Below are the code and all the weights of a small trained network. Each question names an input and a target symbol and asks about switching units off, where a switched-off unit gives its printed mean instead of its output.

import numpy as np


def w(rows, s, z=0):
    codes = np.array(rows[::2]) - 128.0
    scale = np.full(codes.shape[1], s)
    scale[-1] = z or s
    return codes * scale


def norm(h):
    return h / np.sqrt((h * h).mean(-1, keepdims=True) + 1e-5)


def f(y):
    return y / 2 * (1 + np.tanh(0.7978845608 * (y + 0.044715 * y**3)))


def softmax(a):
    e = np.exp(a - a.max(-1, keepdims=True))
    return e / e.sum(-1, keepdims=True)


def log_softmax(a):
    a = a - a.max(-1, keepdims=True)
    return a - np.log(np.exp(a).sum(-1, keepdims=True))


def net(x, mask):
    ids = ['ΘΛΞαδεζημπτφ'.index(c) for c in x.split()]
    T = len(ids)
    res = E[ids] + P[:T]
    r = norm(res)
    for j in range(3):
        rows = slice(4 * j, 4 * j + 4)
        q, k, v = (r @ M[0][rows].T for M in (Q, K, V))
        z = softmax(np.where(np.tri(T) > 0, q @ k.T / 4**0.5, -1e9)) @ v
        o = O[0][rows]
        res = res + np.where(mask[j], z, o[:, -1]) @ o[:, :-1]
    y = f(norm(res) @ A[0][:, :-1].T + A[0][:, -1])
    res = res + np.where(mask[3:11], y, B[0][:, -1]) @ B[0][:, :-1]
    return log_softmax(norm(res)[-1] @ U[:, :-1].T + U[:, -1])


Q, K, V, O, A, B = {}, {}, {}, {}, {}, {}
E = w([
[150,110,164,145,125,80,125],'Θ',
[70,106,239,99,87,108,138],'Λ',
[143,132,175,19,39,110,158],'Ξ',
[87,161,134,45,156,173,199],'α',
[115,155,143,156,140,122,118],'δ',
[134,106,184,182,68,141,130],'ε',
[141,131,91,154,108,143,156],'ζ',
[60,87,162,185,115,86,214],'η',
[83,68,193,134,69,55,161],'μ',
[118,141,195,81,61,197,145],'π',
[111,110,135,66,111,112,142],'τ',
[4,141,151,141,92,140,221],'φ',
],0.011)
P = w([
[93,212,53,151,150,29,158],'0',
[166,86,236,26,146,97,209],'1',
[140,155,129,140,107,97,129],'2',
[90,163,47,124,131,87,122],'3',
[137,62,194,51,115,135,180],'4',
[145,150,121,138,101,103,122],'5',
[64,129,40,108,116,116,103],'6',
[123,40,181,84,86,160,146],'7',
[144,145,108,146,91,107,124],'8',
[81,110,34,117,155,131,67],'9',
[137,5,128,131,108,177,125],'10',
[152,147,97,155,81,105,123],'11',
[47,172,80,95,205,157,75],'12',
],0.015)
Q[0] = w([
[117,194,159,104,71,89,73],'head 0',
[130,89,97,21,91,176,93],'head 0',
[195,194,103,117,170,30,181],'head 0',
[107,225,114,156,147,140,36],'head 0',
[121,76,198,181,61,100,98],'head 1',
[175,100,163,143,85,192,127],'head 1',
[116,81,210,77,121,173,219],'head 1',
[169,147,127,132,197,131,91],'head 1',
[134,131,91,151,91,169,114],'head 2',
[105,134,48,109,182,8,103],'head 2',
[102,211,119,190,136,89,46],'head 2',
[164,31,167,91,139,133,93],'head 2',
],0.011)
K[0] = w([
[159,144,154,75,73,138,145],'head 0',
[91,166,85,83,103,176,35],'head 0',
[163,173,115,166,93,35,193],'head 0',
[151,195,186,133,140,184,184],'head 0',
[106,58,172,131,76,58,87],'head 1',
[158,54,154,90,103,156,123],'head 1',
[52,138,168,54,128,134,142],'head 1',
[181,132,132,107,159,90,98],'head 1',
[149,105,155,107,143,165,76],'head 2',
[127,236,153,110,119,10,172],'head 2',
[186,115,202,166,89,88,193],'head 2',
[65,97,100,149,141,101,69],'head 2',
],0.012)
V[0] = w([
[75,73,168,254,147,25,73],'head 0',
[174,145,92,115,15,39,74],'head 0',
[86,157,149,87,174,76,235],'head 0',
[242,59,76,104,148,95,135],'head 0',
[70,156,147,87,138,141,140],'head 1',
[107,57,198,113,79,105,133],'head 1',
[146,54,53,91,164,158,162],'head 1',
[207,177,158,127,137,161,167],'head 1',
[141,75,149,174,60,172,198],'head 2',
[84,224,65,137,147,216,107],'head 2',
[91,110,99,228,99,32,132],'head 2',
[114,100,112,95,184,104,187],'head 2',
],0.0094)
O[0] = w([
[129,134,255,128,124,186,99,30],'head 0',
[159,118,164,181,136,56,103,224],'head 0',
[128,107,95,144,87,221,156,199],'head 0',
[65,116,107,74,52,40,166,1],'head 0',
[151,136,141,104,97,87,103,196],'head 1',
[107,147,96,80,76,121,133,253],'head 1',
[107,106,145,211,97,112,117,71],'head 1',
[70,49,141,94,146,47,122,119],'head 1',
[85,37,151,123,168,100,146,158],'head 2',
[122,171,164,90,199,128,189,102],'head 2',
[77,129,40,162,132,70,55,148],'head 2',
[73,120,97,159,98,168,152,134],'head 2',
],0.01,0.0072)
A[0] = w([
[115,96,35,160,155,167,111,170],'neuron 0',
[128,126,193,57,142,133,110,157],'neuron 1',
[204,56,65,139,190,163,85,2],'neuron 2',
[115,79,141,73,165,175,146,146],'neuron 3',
[136,117,130,111,161,123,196,85],'neuron 4',
[125,155,103,228,189,161,142,34],'neuron 5',
[111,213,51,247,185,92,151,117],'neuron 6',
[192,159,187,103,167,124,220,41],'neuron 7',
],0.012,0.0057)
B[0] = w([
[81,142,84,142,131,94,62,255],'neuron 0',
[154,139,81,196,155,111,142,176],'neuron 1',
[85,111,190,58,150,147,98,183],'neuron 2',
[116,146,132,121,189,106,76,180],'neuron 3',
[129,104,223,121,155,154,120,148],'neuron 4',
[156,186,46,158,98,60,132,162],'neuron 5',
[171,120,35,251,81,169,146,221],'neuron 6',
[15,102,134,196,111,109,183,175],'neuron 7',
],0.015,0.008)
U = w([
[126,201,129,87,128,70,155,73],'Θ',
[80,155,127,87,113,252,172,115],'Λ',
[68,42,61,147,120,174,81,2],'Ξ',
[92,130,120,68,201,181,52,189],'α',
[191,137,196,143,136,254,98,206],'δ',
[112,218,134,54,59,165,143,131],'ε',
[202,26,120,95,141,149,161,188],'ζ',
[148,186,61,214,124,168,138,127],'η',
[135,52,176,167,121,185,89,29],'μ',
[77,81,162,165,176,150,193,202],'π',
[98,209,209,132,54,131,92,65],'τ',
[179,133,197,154,156,67,66,118],'φ',
],0.008,0.0033)

Each question gives the input, a string of symbols that net reads in full, and the target symbol t.
The units are the heads (4 rows each of Q, K, V and O) and the neurons (one row each of A and B). Each row of codes is followed by its name. A weight is (code - 128) times the scale printed after its matrix; where a second scale follows, it is the last column's (O, A, B and U).
mask holds one flag per unit, heads first, then neurons. A switched-off unit (its flag False) gives its mean, the last column of its rows in O or B, instead of its output. The means were averaged over made-up inputs and are rounded, as every weight is.
A unit's drop is (log p(t) with every unit on - log p(t) with that unit switched off) / (log p(t) with every unit on - log p(t) with every unit switched off).
The circuit of an input: a set's keep is (log p(t) with only the set's units on - log p(t) with every unit switched off) / (log p(t) with every unit on - log p(t) with every unit switched off). Starting from all 11 units, units are removed one at a time, each time the one whose removal leaves the highest keep (on an exact tie, the one counted first), for as long as the keep stays at least 0.8.
units of the circuit, in order: the units of the circuit, biggest drop first
most important unit: the unit with the biggest drop
top k neurons: the k neurons with the biggest drops, biggest first
which heads matter: for each layer, one digit per head in row order, 1 if its drop is at least 0.15 and else 0, layers parted by /
input ε π Λ, target ε: which heads matter	010
input Λ τ ε, target Ξ: units of the circuit, in order	[head 2; head 1]
input π Θ π Θ π π ε ε ε φ η π, target Ξ: which heads matter	001
input Λ π ε, target Ξ: which heads matter	111
input Ξ μ ε π π ε τ Ξ, target ε: units of the circuit, in order	[head 2; neuron 6]
input ε π ε ε π Λ Ξ ε π Λ Θ, target δ: most important unit	head 0
input ε Θ Λ, target ε: units of the circuit, in order	[head 1; head 0]
input π π π ζ π π Λ ε, target δ: which heads matter	100
input ε π η Λ ε π Λ π π, target ζ: units of the circuit, in order	[head 2; neuron 0; head 0]
input π τ Λ Ξ ε π ζ α π π, target α: which heads matter	001
input τ π π Θ μ ε ε τ, target φ: which heads matter	100
input π η π π μ, target π: which heads matter	001
input Θ ε π Ξ π ε ε μ τ ε τ, target φ: which heads matter	100
input δ Λ μ, target τ: units of the circuit, in order	[head 0; head 1]
input π ε π π π ε τ α ε π Θ, target π: top neuron	[neuron 7]
input ε π π Λ π π Ξ ε, target ζ: top 3 neurons	[neuron 0; neuron 7; neuron 6]
input Ξ π π π π π Λ φ α, target π: units of the circuit, in order	[head 2; neuron 7]
input φ α φ Θ τ, target τ: which heads matter	101
input τ τ α Λ Ξ π τ π π α Θ, target Λ: units of the circuit, in order	[head 2; head 0; neuron 6]
input α π ε ζ Ξ η Λ φ, target δ: units of the circuit, in order	[head 0; neuron 0]
input π Λ Λ Λ μ, target δ: units of the circuit, in order	[head 0]
input ε ε π π δ Λ π π φ τ π, target ε: which heads matter	101
input π ε ε π α η φ ζ, target α: which heads matter	100
input π π ε ε π τ α ε, target Λ: units of the circuit, in order	[head 2; neuron 6]
input Θ ε τ φ ε, target α: which heads matter	101
input τ ε π π Θ τ ζ ε, target Θ: which heads matter	111
input ε ε ε μ π Λ π π, target π: which heads matter	001
input α π π τ π, target ε: which heads matter	001
input ε π π τ Θ, target ε: units of the circuit, in order	[head 2; neuron 6; neuron 0]
input π π Λ Θ Θ η π ε δ ε τ μ, target τ: units of the circuit, in order	[head 0; neuron 6]
